Below are the code and all the weights of a small trained network. Each question names an input and a target symbol and asks about switching units off, where a switched-off unit gives its printed mean instead of its output.

import numpy as np


def w(rows, s, z=0):
    codes = np.array(rows[::2]) - 128.0
    scale = np.full(codes.shape[1], s)
    scale[-1] = z or s
    return codes * scale


def f(y):
    return y / 2 * (1 + np.tanh(0.7978845608 * (y + 0.044715 * y**3)))


def softmax(a):
    e = np.exp(a - a.max(-1, keepdims=True))
    return e / e.sum(-1, keepdims=True)


def log_softmax(a):
    a = a - a.max(-1, keepdims=True)
    return a - np.log(np.exp(a).sum(-1, keepdims=True))


def net(x, mask):
    ids = ['γδεηλμξτφψω'.index(c) for c in x.split()]
    T = len(ids)
    res = E[ids] + P[:T]
    u = 0
    for l in range(2):
        r = res
        for j in range(2):
            rows = slice(3 * j, 3 * j + 3)
            q, k, v = (r @ M[l][rows].T for M in (Q, K, V))
            z = softmax(np.where(np.tri(T) > 0, q @ k.T / 3**0.5, -1e9)) @ v
            o = O[l][rows]
            res = res + np.where(mask[u + j], z, o[:, -1]) @ o[:, :-1]
        u += 2
        y = f(res @ A[l][:, :-1].T + A[l][:, -1])
        res = res + np.where(mask[u : u + 16], y, B[l][:, -1]) @ B[l][:, :-1]
        u += 16
    return log_softmax(res[-1] @ U[:, :-1].T + U[:, -1])


Q, K, V, O, A, B = {}, {}, {}, {}, {}, {}
E = w([
[72,115,135],'γ',
[44,128,23],'δ',
[141,99,98],'ε',
[240,175,161],'η',
[191,60,105],'λ',
[225,48,218],'μ',
[147,140,254],'ξ',
[109,116,170],'τ',
[160,100,111],'φ',
[189,166,58],'ψ',
[251,220,110],'ω',
],0.0055)
P = w([
[116,119,139],'0',
[114,242,169],'1',
[139,198,157],'2',
[173,145,140],'3',
[216,92,107],'4',
[215,2,104],'5',
],0.0018)
Q[0] = w([
[109,122,126],'0.h0',
[108,86,107],'0.h0',
[202,55,90],'0.h0',
[44,54,199],'0.h1',
[245,161,174],'0.h1',
[124,82,145],'0.h1',
],0.011)
K[0] = w([
[126,141,136],'0.h0',
[145,149,167],'0.h0',
[179,114,200],'0.h0',
[46,58,140],'0.h1',
[254,107,90],'0.h1',
[130,76,139],'0.h1',
],0.014)
V[0] = w([
[134,229,49],'0.h0',
[215,102,37],'0.h0',
[197,28,113],'0.h0',
[112,128,79],'0.h1',
[78,161,2],'0.h1',
[119,119,80],'0.h1',
],0.0043)
O[0] = w([
[54,17,155,72],'0.h0',
[3,133,169,193],'0.h0',
[82,231,142,227],'0.h0',
[155,135,154,85],'0.h1',
[217,114,197,3],'0.h1',
[161,150,158,96],'0.h1',
],0.005,0.00062)
A[0] = w([
[102,114,96,98],'0.n0',
[164,122,68,150],'0.n1',
[152,85,118,134],'0.n2',
[179,28,109,124],'0.n3',
[61,103,69,135],'0.n4',
[89,183,157,196],'0.n5',
[37,67,59,85],'0.n6',
[142,131,90,116],'0.n7',
[233,133,255,117],'0.n8',
[167,186,57,157],'0.n9',
[99,121,95,3],'0.n10',
[170,179,149,111],'0.n11',
[142,131,101,92],'0.n12',
[134,132,110,139],'0.n13',
[147,70,158,117],'0.n14',
[151,150,71,123],'0.n15',
],0.01,0.0029)
B[0] = w([
[135,146,97,93],'0.n0',
[192,153,114,177],'0.n1',
[137,166,145,152],'0.n2',
[140,221,170,174],'0.n3',
[150,115,64,121],'0.n4',
[128,39,146,187],'0.n5',
[118,159,28,96],'0.n6',
[153,152,111,124],'0.n7',
[5,225,68,250],'0.n8',
[205,111,79,190],'0.n9',
[114,199,91,39],'0.n10',
[120,120,79,145],'0.n11',
[140,156,111,102],'0.n12',
[144,128,124,142],'0.n13',
[91,175,149,139],'0.n14',
[171,148,97,138],'0.n15',
],0.021,0.0015)
Q[1] = w([
[142,58,142],'1.h0',
[109,127,70],'1.h0',
[105,137,63],'1.h0',
[46,184,5],'1.h1',
[125,147,159],'1.h1',
[159,79,62],'1.h1',
],0.013)
K[1] = w([
[135,187,101],'1.h0',
[130,89,84],'1.h0',
[126,76,85],'1.h0',
[4,26,162],'1.h1',
[122,153,108],'1.h1',
[161,86,181],'1.h1',
],0.014)
V[1] = w([
[91,37,132],'1.h0',
[167,71,5],'1.h0',
[224,151,132],'1.h0',
[88,189,201],'1.h1',
[75,181,156],'1.h1',
[53,95,78],'1.h1',
],0.012)
O[1] = w([
[33,197,77,236],'1.h0',
[101,254,226,161],'1.h0',
[101,63,207,90],'1.h0',
[67,43,87,255],'1.h1',
[108,67,66,227],'1.h1',
[164,194,39,164],'1.h1',
],0.0097,0.0014)
A[1] = w([
[171,64,214,143],'1.n0',
[85,197,172,22],'1.n1',
[117,128,140,98],'1.n2',
[119,58,103,254],'1.n3',
[125,157,112,65],'1.n4',
[109,152,124,252],'1.n5',
[62,126,115,64],'1.n6',
[70,105,211,110],'1.n7',
[91,137,151,192],'1.n8',
[255,108,92,130],'1.n9',
[190,136,77,108],'1.n10',
[129,38,194,112],'1.n11',
[140,2,69,33],'1.n12',
[120,131,130,223],'1.n13',
[128,137,116,98],'1.n14',
[129,182,88,73],'1.n15',
],0.0081,0.0042)
B[1] = w([
[59,123,210,203],'1.n0',
[63,98,76,156],'1.n1',
[121,132,141,118],'1.n2',
[187,2,112,255],'1.n3',
[89,118,137,119],'1.n4',
[213,146,57,215],'1.n5',
[63,128,164,173],'1.n6',
[121,180,132,154],'1.n7',
[176,147,124,173],'1.n8',
[28,133,77,179],'1.n9',
[77,140,95,140],'1.n10',
[61,78,190,159],'1.n11',
[59,234,150,223],'1.n12',
[169,137,110,181],'1.n13',
[109,133,131,122],'1.n14',
[64,124,141,143],'1.n15',
],0.019,0.0052)
U = w([
[195,141,100,253],'γ',
[146,255,92,132],'δ',
[160,161,151,179],'ε',
[166,114,119,117],'η',
[129,59,177,105],'λ',
[64,114,89,79],'μ',
[167,138,77,107],'ξ',
[219,89,81,190],'τ',
[160,124,145,126],'φ',
[76,207,183,38],'ψ',
[132,180,139,120],'ω',
],0.0054,0.0034)

Each question gives the input, a string of symbols that net reads in full, and the target symbol t.
The units are the heads (3 rows each of Q, K, V and O) and the neurons (one row each of A and B). Each row of codes is followed by its name. A weight is (code - 128) times the scale printed after its matrix; where a second scale follows, it is the last column's (O, A, B and U).
mask holds one flag per unit, layer by layer, with each layer's heads first. A switched-off unit (its flag False) gives its mean, the last column of its rows in O or B, instead of its output. The means were averaged over made-up inputs and are rounded, as every weight is.
A unit's drop is (log p(t) with every unit on - log p(t) with that unit switched off) / (log p(t) with every unit on - log p(t) with every unit switched off).
The circuit of an input: a set's keep is (log p(t) with only the set's units on - log p(t) with every unit switched off) / (log p(t) with every unit on - log p(t) with every unit switched off). Starting from the 12 units with the biggest drops (on a tie, the unit counted first), units are removed one at a time, each time the one whose removal leaves the highest keep (on an exact tie, the one counted first), for as long as the keep stays at least 0.8.
circuit, biggest first: the units of the circuit, biggest drop first
most important unit: the unit with the biggest drop
top k neurons: the k neurons with the biggest drops, biggest first
top k neurons in layer l: the k neurons of layer l with the biggest drops, biggest first
which heads matter: for each layer, one digit per head in row order, 1 if its drop is at least 0.15 and else 0, layers parted by /
input μ φ ψ, target ψ: most important unit : 0.n8
input ψ η τ ξ η, target μ: which heads matter : 00 / 11
input ω ε λ μ λ τ, target λ: which heads matter : 00 / 11
input γ λ τ, target λ: top 2 neurons : [0.n8, 0.n5]
input φ ψ λ δ, target δ: top 3 neurons : [0.n6, 1.n3, 0.n4]
input ψ γ τ ω η, target δ: circuit, biggest first : [0.n8, 1.n3]
input φ ε λ ε, target λ: which heads matter : 01 / 11
input γ η τ λ ξ ω, target μ: circuit, biggest first : [1.n9, 0.n9, 1.h0, 1.n10]
input λ λ η, target τ: top 3 neurons : [0.n8, 1.n12, 1.n0]
input γ γ γ ψ η, target δ: top 3 neurons : [0.n8, 1.n3, 0.n3]
input λ ψ λ, target ψ: top 3 neurons in layer 1 : [1.n3, 1.n0, 1.n7]
input μ ξ ω, target μ: which heads matter : 00 / 01
input ε ψ λ λ, target λ: which heads matter : 01 / 11
input τ μ λ λ γ, target λ: which heads matter : 01 / 11
input γ ε δ δ τ, target δ: circuit, biggest first : [1.n3, 1.h1, 1.h0, 0.n6]
input ξ δ ξ, target μ: circuit, biggest first : [0.n8, 1.h1]
input φ λ μ λ, target μ: top 2 neurons : [1.n9, 0.n8]
input λ ψ γ, target ψ: which heads matter : 00 / 11
input λ μ ω μ μ γ, target μ: which heads matter : 00 / 10
input λ η τ δ γ, target δ: which heads matter : 10 / 11
input λ η τ λ λ ε, target λ: top 2 neurons in layer 1 : [1.n11, 1.n0]
input μ γ ε ψ ε ω, target δ: top 4 neurons : [1.n3, 0.n8, 0.n3, 0.n5]
input η η μ τ, target μ: top 2 neurons : [0.n8, 1.n12]
input ξ δ λ, target δ: most important unit : 1.h1
